Below are the code and all the weights of a small trained network. Each question names an input and a class and asks about switching units off, where a switched-off unit gives its printed mean instead of its output.

import numpy as np


def w(rows, s, z=0):
    codes = np.array(rows[::2]) - 128.0
    scale = np.full(codes.shape[1], s)
    scale[-1] = z or s
    return codes * scale


def f(y):
    return np.maximum(y, 0)


def log_softmax(a):
    a = a - a.max(-1, keepdims=True)
    return a - np.log(np.exp(a).sum(-1, keepdims=True))


def net(x, mask):
    res = np.array(x, float).reshape(1, 4) / 4 @ E
    y = f(res @ A[0][:, :-1].T + A[0][:, -1])
    res = res + np.where(mask, y, B[0][:, -1]) @ B[0][:, :-1]
    return log_softmax(res[-1] @ U[:, :-1].T + U[:, -1])


A, B = {}, {}
E = w([
[101,44,137,198,61],'x0',
[86,76,137,172,255],'x1',
[135,74,15,92,121],'x2',
[168,200,50,203,149],'x3',
],0.0095)
A[0] = w([
[132,101,89,130,67,147],'n1',
[121,91,114,140,197,71],'n2',
[105,87,122,128,196,134],'n3',
[131,125,80,81,160,79],'n4',
[121,102,154,81,74,125],'n5',
[128,87,122,160,67,2],'n6',
[119,134,191,99,95,136],'n7',
[127,82,63,13,170,124],'n8',
[141,194,61,120,73,176],'n9',
[151,185,15,193,139,80],'n10',
[134,94,123,129,218,166],'n11',
[112,60,192,187,73,159],'n12',
[137,197,115,98,129,148],'n13',
[123,140,222,132,164,70],'n14',
[131,156,193,147,150,121],'n15',
[107,52,140,147,250,144],'n16',
],0.017,0.0038)
B[0] = w([
[133,75,120,142,67,179],'n1',
[127,90,91,110,159,188],'n2',
[169,86,91,108,169,197],'n3',
[63,148,115,114,92,170],'n4',
[195,99,156,124,92,176],'n5',
[115,54,134,147,99,166],'n6',
[185,166,176,136,137,173],'n7',
[108,186,131,5,43,216],'n8',
[171,141,94,220,104,204],'n9',
[55,139,65,202,109,225],'n10',
[147,109,80,87,168,207],'n11',
[59,66,197,142,125,216],'n12',
[169,190,95,150,128,179],'n13',
[58,192,177,127,176,187],'n14',
[74,163,167,125,171,176],'n15',
[187,69,69,84,226,253],'n16',
],0.029,0.017)
U = w([
[101,2,188,181,61,94],'0',
[207,146,141,187,72,66],'1',
[96,240,162,178,181,103],'2',
[58,106,241,186,187,200],'3',
[54,146,7,240,83,213],'4',
[166,106,168,95,176,2],'5',
[79,59,26,99,198,185],'6',
[112,161,104,69,42,42],'7',
],0.009,0.0037)

Each question gives the input, the list of numbers given to net, and the class t.
The units are the neurons (one row each of A and B). Each row of codes is followed by its name. A weight is (code - 128) times the scale printed after its matrix; where a second scale follows, it is the last column's (A, B and U).
mask holds one flag per neuron, in row order. A switched-off neuron (its flag False) gives its mean, the last column of its row in B, instead of its output. The means were averaged over made-up inputs and are rounded, as every weight is.
A unit's drop is (log p(t) with every unit on - log p(t) with that unit switched off) / (log p(t) with every unit on - log p(t) with every unit switched off).
The circuit of an input: a set's keep is (log p(t) with only the set's units on - log p(t) with every unit switched off) / (log p(t) with every unit on - log p(t) with every unit switched off). Starting from the 12 units with the biggest drops (on a tie, the unit counted first), units are removed one at a time, each time the one whose removal leaves the highest keep (on an exact tie, the one counted first), for as long as the keep stays at least 0.8.
units of the circuit, in order: the units of the circuit, biggest drop first
top k neurons: the k neurons with the biggest drops, biggest first
drop when u is switched off: that unit's drop, to one decimal
input [-1,2,8,3], class 4: units of the circuit, in order => n10
input [7,5,-2,-8], class 3: units of the circuit, in order => n12, n14
input [-7,3,7,-4], class 7: top 2 neurons => n8, n4
input [-7,2,-3,-7], class 5: top 2 neurons => n10, n9
input [3,-3,4,1], class 4: top 2 neurons => n12, n9
input [2,-2,-4,3], class 3: top 2 neurons => n10, n8
input [1,-1,-1,-3], class 0: drop when n9 is switched off => -0.1
input [-3,-6,-5,1], class 2: drop when n15 is switched off => 0.1
input [3,0,8,-5], class 7: drop when n8 is switched off => 0.9
input [-3,-8,-6,-6], class 2: drop when n14 is switched off => 0.3
